Here is a tiny trained network, its code and every weight. The questions are about switching its units off for an input and a class, where a switched-off unit gives its printed mean instead of its output.

import numpy as np


def w(rows, s, z=0):
    codes = np.array(rows[::2]) - 128.0
    scale = np.full(codes.shape[1], s)
    scale[-1] = z or s
    return codes * scale


def f(y):
    return np.maximum(y, 0)


def log_softmax(a):
    a = a - a.max(-1, keepdims=True)
    return a - np.log(np.exp(a).sum(-1, keepdims=True))


def net(x, mask):
    res = np.array(x, float).reshape(1, 3) / 4 @ E
    y = f(res @ A[0][:, :-1].T + A[0][:, -1])
    res = res + np.where(mask, y, B[0][:, -1]) @ B[0][:, :-1]
    return log_softmax(res[-1] @ U[:, :-1].T + U[:, -1])


A, B = {}, {}
E = w([
[62,110,96,194,125,132,146,107,53,225,119],'x0',
[141,146,176,178,197,19,107,76,103,142,70],'x1',
[128,252,114,136,82,96,76,170,148,128,159],'x2',
],0.015)
A[0] = w([
[91,198,194,168,77,102,115,162,159,150,122,104],'n0',
[111,84,141,147,144,147,175,81,134,102,31,110],'n1',
[2,139,103,207,144,86,111,126,124,149,55,59],'n2',
[147,197,103,180,79,105,104,128,146,125,123,72],'n3',
[124,75,154,135,161,151,202,93,93,97,165,198],'n4',
[230,132,233,123,142,126,54,135,175,77,104,46],'n5',
[61,193,69,141,45,147,180,125,135,58,116,142],'n6',
[35,115,82,92,85,143,163,118,151,209,154,82],'n7',
[89,191,151,128,92,73,115,135,133,165,166,133],'n8',
[146,184,206,164,223,8,96,59,106,148,85,5],'n9',
[107,159,100,136,135,69,54,174,109,150,176,131],'n10',
[112,158,138,182,153,130,105,71,46,210,210,37],'n11',
],0.009,0.002)
B[0] = w([
[90,68,121,163,67,56,167,149,105,75,120,187],'n0',
[144,80,159,24,126,1,168,148,131,155,53,193],'n1',
[197,162,75,115,182,173,165,157,103,78,240,201],'n2',
[136,74,139,104,173,50,157,152,160,154,83,185],'n3',
[53,83,172,104,44,61,146,231,169,171,68,199],'n4',
[192,152,12,94,178,128,48,61,28,93,159,215],'n5',
[75,142,202,208,140,135,73,183,172,206,101,189],'n6',
[198,168,104,112,170,177,104,139,162,132,210,198],'n7',
[155,124,139,144,115,69,246,180,107,156,126,185],'n8',
[31,171,196,176,68,245,78,65,197,170,110,252],'n9',
[101,42,134,214,102,121,185,197,104,161,84,183],'n10',
[171,180,101,69,190,101,62,138,67,52,244,199],'n11',
],0.0073,0.016)
U = w([
[105,81,148,123,81,2,200,173,103,147,56,120],'0',
[79,152,165,126,55,249,133,124,167,149,103,231],'1',
[199,134,69,81,163,117,121,111,68,106,149,6],'2',
],0.012,0.0021)

Each question gives the input, the list of numbers given to net, and the class t.
The units are the neurons (one row each of A and B). Each row of codes is followed by its name. A weight is (code - 128) times the scale printed after its matrix; where a second scale follows, it is the last column's (A, B and U).
mask holds one flag per neuron, in row order. A switched-off neuron (its flag False) gives its mean, the last column of its row in B, instead of its output. The means were averaged over made-up inputs and are rounded, as every weight is.
A unit's drop is (log p(t) with every unit on - log p(t) with that unit switched off) / (log p(t) with every unit on - log p(t) with every unit switched off).
The circuit of an input: a set's keep is (log p(t) with only the set's units on - log p(t) with every unit switched off) / (log p(t) with every unit on - log p(t) with every unit switched off). Starting from all 12 units, units are removed one at a time, each time the one whose removal leaves the highest keep (on an exact tie, the one counted first), for as long as the keep stays at least 0.8.
units of the circuit, in order: the units of the circuit, biggest drop first
most important unit: the unit with the biggest drop
k most important neurons: the k neurons with the biggest drops, biggest first
drop when u is switched off: that unit's drop, to one decimal
input [6,-3,6], class 0: 2 most important neurons => [n5; n10]
input [-8,-3,6], class 2: units of the circuit, in order => [n5]
input [5,-4,-1], class 2: units of the circuit, in order => [n9; n7]
input [0,-5,-5], class 0: 2 most important neurons => [n9; n4]
input [8,7,-5], class 2: 4 most important neurons => [n11; n2; n1; n6]
input [-1,4,3], class 1: 3 most important neurons => [n9; n1; n4]
input [-7,-6,-6], class 2: 3 most important neurons => [n9; n5; n10]
input [5,5,4], class 1: 4 most important neurons => [n9; n5; n1; n2]
input [-2,-4,-4], class 0: units of the circuit, in order => [n9; n5]
input [8,7,1], class 2: 2 most important neurons => [n11; n2]
input [8,-6,4], class 2: 3 most important neurons => [n9; n11; n7]
input [-7,7,-1], class 1: 2 most important neurons => [n9; n11]
input [7,5,-1], class 2: 2 most important neurons => [n11; n2]
input [-7,5,2], class 2: most important unit => n5
input [8,-5,5], class 2: drop when n0 is switched off => 0.0
input [1,6,-4], class 1: drop when n9 is switched off => 1.3
input [0,7,-1], class 1: drop when n9 is switched off => 1.2
